Here is a tiny trained network, its code and every weight. The questions are about switching its units off for an input and a target symbol, where a switched-off unit gives its printed mean instead of its output.

import numpy as np


def w(rows, s, z=0):
    codes = np.array(rows[::2]) - 128.0
    scale = np.full(codes.shape[1], s)
    scale[-1] = z or s
    return codes * scale


def f(y):
    return y / 2 * (1 + np.tanh(0.7978845608 * (y + 0.044715 * y**3)))


def softmax(a):
    e = np.exp(a - a.max(-1, keepdims=True))
    return e / e.sum(-1, keepdims=True)


def log_softmax(a):
    a = a - a.max(-1, keepdims=True)
    return a - np.log(np.exp(a).sum(-1, keepdims=True))


def net(x, mask):
    ids = ['ΔΘΞΨβεζλστφω'.index(c) for c in x.split()]
    T = len(ids)
    res = E[ids] + P[:T]
    r = res
    for j in range(2):
        rows = slice(3 * j, 3 * j + 3)
        q, k, v = (r @ M[0][rows].T for M in (Q, K, V))
        z = softmax(np.where(np.tri(T) > 0, q @ k.T / 3**0.5, -1e9)) @ v
        o = O[0][rows]
        res = res + np.where(mask[j], z, o[:, -1]) @ o[:, :-1]
    y = f(res @ A[0][:, :-1].T + A[0][:, -1])
    res = res + np.where(mask[2:10], y, B[0][:, -1]) @ B[0][:, :-1]
    return log_softmax(res[-1] @ U[:, :-1].T + U[:, -1])


Q, K, V, O, A, B = {}, {}, {}, {}, {}, {}
E = w([
[164,128,251],'Δ',
[135,146,185],'Θ',
[105,143,118],'Ξ',
[90,112,53],'Ψ',
[76,151,115],'β',
[155,130,173],'ε',
[239,87,143],'ζ',
[154,108,94],'λ',
[111,133,137],'σ',
[130,117,85],'τ',
[120,138,134],'φ',
[103,142,146],'ω',
],0.014)
P = w([
[122,132,106],'0',
[194,198,162],'1',
[62,13,201],'2',
[98,192,102],'3',
[138,132,103],'4',
[89,12,156],'5',
],0.011)
Q[0] = w([
[114,56,111],'h0',
[144,12,129],'h0',
[188,115,101],'h0',
[174,168,89],'h1',
[103,70,129],'h1',
[149,103,81],'h1',
],0.011)
K[0] = w([
[89,204,145],'h0',
[44,178,134],'h0',
[36,57,113],'h0',
[38,120,184],'h1',
[253,150,212],'h1',
[109,128,220],'h1',
],0.0083)
V[0] = w([
[117,11,147],'h0',
[81,254,187],'h0',
[220,20,93],'h0',
[100,207,9],'h1',
[35,67,44],'h1',
[91,246,90],'h1',
],0.0094)
O[0] = w([
[20,184,182,134],'h0',
[209,21,60,129],'h0',
[4,182,240,162],'h0',
[254,130,57,34],'h1',
[204,230,16,3],'h1',
[213,6,55,67],'h1',
],0.0084,0.0051)
A[0] = w([
[1,79,30,124],'n0',
[172,108,200,53],'n1',
[166,231,16,163],'n2',
[182,2,107,254],'n3',
[54,74,148,175],'n4',
[125,67,48,112],'n5',
[108,165,216,144],'n6',
[113,191,107,179],'n7',
],0.008,0.0064)
B[0] = w([
[255,130,190,157],'n0',
[158,131,26,154],'n1',
[224,233,139,163],'n2',
[52,100,10,222],'n3',
[240,69,68,253],'n4',
[232,26,134,141],'n5',
[105,115,104,250],'n6',
[201,172,199,148],'n7',
],0.008,0.012)
U = w([
[88,2,142,157],'Δ',
[28,14,106,67],'Θ',
[138,140,74,7],'Ξ',
[226,181,168,39],'Ψ',
[167,131,61,1],'β',
[74,113,122,105],'ε',
[18,202,229,222],'ζ',
[105,220,155,189],'λ',
[117,146,81,83],'σ',
[199,171,169,139],'τ',
[100,149,68,156],'φ',
[98,137,52,59],'ω',
],0.0075,0.0074)

Each question gives the input, a string of symbols that net reads in full, and the target symbol t.
The units are the heads (3 rows each of Q, K, V and O) and the neurons (one row each of A and B). Each row of codes is followed by its name. A weight is (code - 128) times the scale printed after its matrix; where a second scale follows, it is the last column's (O, A, B and U).
mask holds one flag per unit, heads first, then neurons. A switched-off unit (its flag False) gives its mean, the last column of its rows in O or B, instead of its output. The means were averaged over made-up inputs and are rounded, as every weight is.
A unit's drop is (log p(t) with every unit on - log p(t) with that unit switched off) / (log p(t) with every unit on - log p(t) with every unit switched off).
The circuit of an input: a set's keep is (log p(t) with only the set's units on - log p(t) with every unit switched off) / (log p(t) with every unit on - log p(t) with every unit switched off). Starting from all 10 units, units are removed one at a time, each time the one whose removal leaves the highest keep (on an exact tie, the one counted first), for as long as the keep stays at least 0.8.
units of the circuit, in order: the units of the circuit, biggest drop first
k most important neurons: the k neurons with the biggest drops, biggest first
which heads matter: for each layer, one digit per head in row order, 1 if its drop is at least 0.15 and else 0, layers parted by /
drop of u: that unit's drop, to one decimal
input ζ ζ τ ζ Ψ, target ζ: units of the circuit, in order -> h0
input Θ ω β β Ψ, target β: which heads matter -> 11
input ζ ζ Θ ζ ε, target ζ: which heads matter -> 10
input τ Δ τ Ψ, target Ψ: units of the circuit, in order -> n0, n3
input ζ λ τ τ, target λ: which heads matter -> 01
input λ ω ζ β, target ζ: which heads matter -> 10
input ζ Δ φ φ, target ζ: units of the circuit, in order -> h0, n3
input σ σ λ φ, target λ: which heads matter -> 01
input ε ω φ ζ, target ζ: 2 most important neurons -> n4, n3
input Ψ τ τ φ, target Ψ: units of the circuit, in order -> h1, n2
input Ψ ζ φ ω, target ζ: which heads matter -> 10
input σ β σ ω Δ Δ, target Θ: 2 most important neurons -> n3, n0
input Ψ ε λ λ, target λ: units of the circuit, in order -> h1, n4, h0, n2
input ζ β ζ φ ω ζ, target Θ: most important neuron -> n3
input τ Ξ σ τ, target τ: which heads matter -> 01
input τ Ψ Δ ζ λ, target ζ: units of the circuit, in order -> h1, h0
input σ φ λ ζ φ, target ζ: 2 most important neurons -> n4, n3
input Δ ζ ε ω, target ζ: drop of n3 -> 0.2
input ζ ε ζ ζ Δ, target ζ: drop of n3 -> 0.2
input Ψ ζ ζ Θ, target ζ: most important neuron -> n4
